In the rows, zero is written as 128.
Here are made-up things, facts about them, and rows of numbers that follow some of those facts. Name the thing behind each unnamed row.

How the things are related:
J870 τ:a
J701 τ:b π:J852,J285
J733 τ:a π:J419 ε:J285
J92 τ:a η:J259,J349,J631 π:J284,J733
J959 τ:a ε:J897,J976
J485 τ:a π:J852,J355
J40 τ:a ε:J958,J762,J238
J275 τ:b π:J964,J226
J723 τ:a η:J238,J436 π:J178 ε:J759,J835
J145 τ:b η:J149 π:J964,J733 ε:J499
J112 τ:b η:J694 π:J631
J179 τ:b ε:J259,J226
J941 τ:a π:J359,J852,J431,J783,J450 ε:J183,J906
J512 τ:b π:J964,J404 ε:J355,J485
J791 τ:a
J45 τ:b η:J410,J518,J285 π:J646 ε:J351,J193,J146
J430 τ:a η:J971
J688 τ:b
J935 τ:b ε:J294,J226
J589 τ:b η:J502 π:J149 ε:J943,J645
J755 τ:a π:J347 ε:J73,J762,J648,J83
J210 τ:a π:J419,J678,J631
J436 τ:b π:J297,J310
J647 τ:a ε:J92
J481 τ:a η:J578,J999 π:J867 ε:J493,J695,J648
J405 τ:a ε:J833
J654 τ:a
J520 τ:a η:J163,J546 π:J915,J906
J437 τ:a η:J522,J410 π:J347 ε:J943,J654,J695,J201
J194 τ:a ε:J240,J282,J664,J892
J284 τ:a
J692 τ:b π:J437,J861
J801 τ:a π:J405
J178 τ:a π:J664
J526 τ:a
J505 τ:b π:J891,J355 ε:J551,J963,J163,J546
J310 τ:b
J895 τ:b
J937 τ:a π:J891,J204
J809 τ:a ε:J284,J943,J987
J518 τ:b
J391 τ:a η:J194 π:J214 ε:J937
J976 τ:b η:J978 π:J526,J571
J201 τ:b η:J40
J783 τ:a π:J715
J502 τ:a
J522 τ:a π:J891
J493 τ:b π:J571
J183 τ:b π:J149,J733
J866 τ:a
J813 τ:b η:J895 ε:J226
J678 τ:b π:J355 ε:J868
J404 τ:a η:J329 ε:J866
J704 τ:a π:J178
J240 τ:b
J571 τ:b π:J355,J347
J787 τ:a ε:J595,J310
J309 τ:a η:J551,J329 π:J502,J419,J733
J897 τ:b η:J238,J151
J987 τ:a η:J715 π:J571
J342 τ:b η:J339 ε:J259,J801,J288,J999,J294,J701
J891 τ:b
J803 τ:b π:J895
J578 τ:b
J833 τ:a
J862 τ:a η:J791,J194 π:J288,J906,J695 ε:J309,J83
J282 τ:b
J516 τ:b ε:J92
J326 τ:a
J257 τ:b π:J526
J943 τ:a π:J502
J499 τ:a π:J210
J551 τ:b
J901 τ:b η:J241,J259
J759 τ:b π:J419
J852 τ:b ε:J692
J431 τ:b
J569 τ:a η:J891,J183
J616 τ:b η:J297
J762 τ:a
J594 τ:a
J898 τ:a π:J116 ε:J987,J493
J450 τ:a η:J801 ε:J251,J958,J753
J359 τ:a η:J883 π:J419,J946,J646
J964 τ:a η:J251
J254 τ:b π:J73,J419
J847 τ:a π:J359
J128 τ:b η:J362,J733 ε:J792,J310
J351 τ:a η:J254 π:J631
J118 τ:b
J470 τ:b ε:J792,J906,J571
J76 τ:b π:J419,J861 ε:J217,J92,J201
J546 τ:a π:J347
J715 τ:b
J510 τ:b
J362 τ:b π:J437,J787
J999 τ:b π:J193,J526
J349 τ:a
J946 τ:b η:J803,J870 π:J178,J852
J645 τ:b
J228 τ:a π:J791,J40
J339 τ:a
J116 τ:b π:J493
J648 τ:a η:J551,J694,J310
J366 τ:a η:J701 π:J404,J645 ε:J359
J146 τ:a π:J163
J753 τ:a π:J275
J774 τ:a η:J847 π:J733 ε:J284,J217,J704
J859 τ:b
J73 τ:b η:J259,J238 π:J347
J312 τ:a η:J647,J518 π:J251
J978 τ:b
J83 τ:a π:J419
J125 τ:b ε:J351
J883 τ:b
J835 τ:a
J294 τ:a η:J943,J493,J310 π:J901
J259 τ:a π:J431
J811 τ:a π:J226 ε:J118,J870,J163,J254,J762,J883
J288 τ:a
J106 τ:b η:J943,J654,J493,J310 ε:J240,J217,J833,J201
J971 τ:a π:J695 ε:J704,J654,J436
J695 τ:a
J694 τ:a ε:J803
J892 τ:a π:J715,J493
J355 τ:a π:J419
J204 τ:a η:J937,J678 ε:J715,J349
J151 τ:b ε:J958,J915,J830,J867
J963 τ:b
J285 τ:a π:J664,J631
J664 τ:a
J193 τ:a π:J861
J251 τ:a
J775 τ:a ε:J803,J762,J546
J646 τ:b η:J512,J102,J733 π:J419 ε:J688
J419 τ:a
J241 τ:b π:J210 ε:J883
J868 τ:a π:J516
J217 τ:b η:J935,J664,J999
J631 τ:a π:J964,J355 ε:J522,J326,J692,J112
J958 τ:a π:J470
J792 τ:a
J906 τ:b
J149 τ:b ε:J510,J868,J976,J83
J238 τ:a
J226 τ:a π:J678
J214 τ:a ε:J502,J282,J859
J329 τ:a ε:J282,J883
J703 τ:b ε:J792,J833,J688
J297 τ:a ε:J326
J867 τ:b
J410 τ:b π:J419 ε:J616
J750 τ:b η:J551,J594 ε:J294,J526
J915 τ:a
J347 τ:a ε:J284,J359,J226
J830 τ:a π:J309
J595 τ:a π:J943,J404,J83
J861 τ:b ε:J522,J892,J906
J102 τ:a ε:J118,J958
J476 τ:b π:J664,J631 ε:J870,J92,J355,J183,J294
J163 τ:a

Some rows with their names:
J959: [123 116 137 113 119 112 126 114 118 145 134 136 169 143 132 143  97 122
  85 115 138 122 153 135 132 146 168 146 144 112 109]
J522: [125  73 131 103 141 123 126 121  92 132 157 118 158 141 146 164 110 124
 134 122 135 111 123 117 133 117 144 138 152 110 110]
J254: [141  79 104 108 129 108 108 132  58  99 159 125 133 159 148 120 136  97
 184  94 130 106 118 106 149  93 133 128 176 101 140]
J285: [118 114 135 109 199 137 137 113  69 140 126  94 159 123 113 205 101 133
 168 109 131 127 165  99 133  92 127 127 163 112 108]
J112: [157  92 151  99 183 161 151 154 101 155 128  99  75 135 108 122 156 168
 172 119  91 117 141 109 122  88 150 109 152  77 107]
J178: [137 124 124 124 203 142 154 101  91 148 124 100 171 113 106 209 106 153
 160 137 137 124 197 115 122 106 162 156 130 117 118]
J688: [131  87 137 107 135 131 144 114 128 134 163 121 171 159 144 164 100 131
 117 142 129 105 130 134 143 125 154 152 116 121 107]
J801: [119  81 132 104 131 126 135 130 115 140 172 118 160 132 146 158 113 133
 127 107 126 103 119 143 129 122 146 147 142 133 102]
J145: [152 119 162 104 129 129 114 167  89 177 125  95  82 137 123  92 146 127
 136 108  72 146 126 115 172 111 136  88 191  52  89]
J868: [120  85 122 102 129 134 125 127 117 142 170 129 156 142 150 157 111 139
 120 108 133 103 126 132 133 131 144 156 142 132 102]
J355: [172 136 118 136 174  98 153  94  53  87 112  98 160 146 116 152 133 129
 184 131 140 138 178 133 158  77 141 159 121  76 157]
J259: [144  82 103  92 141 146 109 151 119 144 166 104 175 146 125 168  65 170
 156  93 156 111 182 136 117  84 170 147 168 118 107]
J692: [137  46  95 101 102 115 110 132  88  94 169 131 142 172 150 116 127  88
 146 101 146  96 113 102 129 104 151 132 163 108 153]
J704: [107  96 130 107 182 153 131 123 107 155 143 101 150 124 108 205 105 143
 156 108 130 113 157 101 120 103 148 134 166 131 113]
J329: [126 149 129 102 131  84 155 117  88 157 149 185 109 162 131 145  91 119
  88 142 143 116 141 144  84 137 201 123 144 125 102]
J906: [153 104 134 111 125 118 173  96 129 121 149 120 182 162 143 166 107 144
 101 164 145 114 142 170 136 147 157 180  66 110 100]
J830: [137 116 145 120 144  98 116 121  86 129 163 135 138 154 150 121 116 131
 172 107 112 121 109 131 176  97 112 136 158  95 124]

Name these rows:
No name comes twice in this set of rows, the named rows included.
[147  53 147  86 104 162 143 161 141 161 164  91 100 126 150 127 156 164
 107 105 101 109 114 142 117 145 160 129 137 107  72]  J520
[139 107 134 122 151  97 123 126  72 114 155 123 139 161 141 118 124 118
 185 107 115 124 128 121 167  88 104 129 163  92 144]  J759
[151  83 145 106 109 152 140 149 107 162  96  91 117 135 118 107 133 147
  93 127 109 137 155 161 114 140 190 125 124  66  82]  J342
[146 157 140 131 125  82 140  99  99 129 109 129 167 146 128 119 119 121
  99 138 125 152 162 149 175 148 142 160 115  94 129]  J149
[138  70 149 101 182 129 169  74 155 117 155 138 186 157 137 107 121 151
 115 129 117 116 156 138 137 137 164 177  81 119 122]  J310
[176 125 110 117 112  86 146  85  79  90 106 118 173 183 130 109 104  88
  99 167 154 137 171 131 148 122 184 149  99  64 153]  J861
[162 115 144 109 117 144 149 135 111 148  92  93 116 140 116 127 151 148
  93 149 119 147 171 136 129 149 181 141 118  77  98]  J204
[164  87 108 126 109 109 153  92  88  75 127 121 175 152 126 136 126 118
 138 140 173 121 163 144 116 119 173 183  84 106 163]  J526
[117  93 117 105 188 137 121 126  72 128 153 106 144 135 121 169 114 122
 173 102 129 112 149  93 131  72 141 117 183 112 126]  J485
[142 136 133 127 192 132 167  92  79 131 108  92 177 120  99 216 111 160
 160 153 149 139 203 126 128 116 154 155 102 107 118]  J664
[157 104 139 110 143 154 139 163  73 145 103  81  99 124 107 136 155 158
 185 122 103 145 161 112 138  88 142 113 146  70 119]  J359
[126 102 143 107 128 127 143 111 133 146 148 103 179 189 129 145  88  98
  72 170 138 105 141 124 135 128 169 126 130  90 114]  J703
[160  80 125 109  50 136 124 133 112  85  73  65  93 148  94  91 184 104
  95 141 151 142 149  77 111 141 190 143 138  71 169]  J437

The same things again, as new rows of numbers:
Known rows:
J833: [139 127 126 123 128 153 107 149 115 134 129 162 109 115 129 136 112 123
 127 137 130 121 121 108 123 126 127 122 138 147 136 121 141 122 120 150
 122]
J151: [124 128 154 117 113 138 125 129 130 107 132 180 118 111 142 144 121 115
 142 137 116 138 115 131 132 143 136 116 129 158 102 119 155 116 124 147
 101]
J282: [137 115 124 124 131 133  97 147 123 127 117 163  99 132 132 149 110 122
 123 129 129 129 120 127 118 135 123 109 138 150 130 113 124 120 123 144
 117]
J733: [104 139 134 168 133 152 114 123 132 139 136  80 105 129 152 138 165  95
 136 141  95 136 129 137 127 162 120 105 135 150 137 132 131 145 144 151
 126]
J943: [163 110 130 137 150 109 141 140 139 130 158  82 151 139 137 145 152 119
 150 170  91 121 133  90 115 151  95 111 176 151 116  98 144 116 123 133
 141]
J594: [128 117 133 113 132 146  89 138 118 119 137 173 127 103 128 128 107 127
 162 131 135 126 135 123 144 138 123 117 134 161 125 135 145 140 117 126
 111]
J595: [155 107 110 139 160 118 111 140 130 144 116 117 156 139 132 148 166  96
 127 124 112 168 118 124 111 150 122 134 137 142 145 127 107 118 146 149
 128]
J569: [131 142 138 142 122 133 117 149 140 132 131 150 106 105 154 128 114 140
 144 117 142 114 127 126 146 118 141 104 124 164 128  89 110 111 137 111
 107]
J759: [147 125 137 136 144 137 108 136 132 135 130 110 154 112 140 139 175  95
 168 131 116 160 126 102 123 162 121 136 127 156 134 134 123 141 136 138
 119]
J892: [158 135 153 124 145 117  99 136 127 128 128 134 137 104 129 133 165  92
 165 121 130 146 119  99 117 151 112 138 114 138 133 134 119 126 145 145
 128]
J654: [152 111 130 125 138 124 110 150 126 122 140 148 110 127 130 145 110 129
 129 144 115 112 122 101 127 138 112 111 158 149 118 100 141 106 122 138
 131]
J801: [152 121 131 123 132 135 104 152 124 128 117 174 120 111 127 143 111 124
 144 116 134 131 121 108 130 133 135 120 128 160 117 115 121 120 126 138
 114]
J895: [124 129 131 132 120 149  98 150 122 128 126 157  90 122 141 134 106 130
 131 135 127 121 123 119 131 144 127 103 141 154 129 110 134 129 121 137
 116]
J883: [140 138 144 123 118 148 106 147 132 111 116 171 119 109 142 142 108 132
 166 121 137 128 129 109 136 145 129 116 129 173 107 113 144 137 123 138
 102]
J485: [150 119 131 136 152 123 112 136 134 135 124 120 159 119 136 138 169  92
 160 128 117 160 122 107 120 161 119 140 129 151 134 132 120 133 143 140
 127]
J505: [143 128 133 136 150 118 118 126 135 127 125 121 149 124 126 153 163  77
 144 118 105 159 111 122 121 150 117 129 121 146 118 140 124 122 150 152
 125]
J946: [128 123 117 163 150 116 126 140 148 158 134  96 135 128 159 130 161 120
 128 120 122 145 126 147 128 135 135 109 129 152 147 101  88 113 151 119
 118]

Rows to name:
No name comes twice in this set of rows, the named rows included.
[136 113 106 150 159 134 124 133 138 135 121 119 156 141 132 157 157  83
 128 119  99 162 114 131 118 139 134 121 135 153 133 136 120 121 155 155
 125]  J512
[129 134 245 112  90 103 165 114 158 120 159 164 128  56 187  64 213 117
 169 179 167 167 117 157 119 169 143 152  92 137 133  86 131  95 142 103
  80]  J73
[132  91 185 105  99 129 143 134 138 114 133 203 110 109 157 110 148 130
 103 181 142 173 106 168 100 162 148 132 128 142 129  88 144  95 112 140
  86]  J238
[139 125 139 128 174 129 109 117 131 125 141 117 133 110 134 120 174  71
 157 121  95 150 102 107 110 140 131 135 132 121 119 136 126 113 163 155
 137]  J76
[153 157 182 116 125 124  95 133 127 118 133 137 129  77 141 124 168  99
 210 118 135 141 125  78 136 163 110 145 109 149 111 138 133 141 143 130
 123]  J546
[129 117 184 117  99 118 150 136 147 127 140 185 119  98 171  99 152 144
 120 162 156 147 112 170 123 136 159 125 110 154 133  71 127  91 126 110
  80]  J897
[135  96 163 142 171 121 151 113 162 135 137 139 146 107 177  86 189 108
 151 140 133 177 108 158 107 137 176 129 128 139 132  80  94  94 160 116
 101]  J92
[108 157 137 176 134 129 141 128 145 155 143  74 124 112 158 128 169  97
 139 125 115 122 130 144 135 125 131 113 117 154 144 120 111 127 152 127
 116]  J646
[138 144 147 124 137 107 101 126 124 126 139 124 117 106 124 140 159  81
 150 129 106 136 106 110 122 150 104 128 119 129 120 143 131 111 157 146
 130]  J898
[ 54 134 121 152 145 158 106 102 135 142 177 115 157  83 157  93 147 130
 194 135 127 120 154 191 183 132 134 105 103 174 145 158 143 161 130  94
  89]  J404
[134 113 124 149 170 100 132 127 152 149 160  93 181 122 146 121 156 121
 167 133 131 126 147 144 145 125 110 117 129 160 138 111 104 119 135 103
 116]  J112
[126 155 131 148 138 123 139 125 141 143 142 114 154  95 144 130 165 110
 156 112 109 130 121 131 152 121 142 124 119 162 118 109 123 102 160 114
 111]  J589
[153 101 132 110 132 125 111 152 124 125 116 189 125 119 127 141 126 119
 113 129 130 152 102 127 115 135 135 125 132 145 127 107 125  99 131 143
 111]  J436
[119 137 117 151 154 110 136 127 141 154 139  90 140 118 143 126 171  96
 124 118 104 137 110 143 140 127 146 113 124 146 138 109 107  92 170 115
 126]  J774
[173 108 161 138 163  53 175 159 178 111 173 121 150 152 128 131  87 142
 150 163 138  69 140  86 122  82 100  83 165 160  93  59 122  85 119 107
 141]  J294

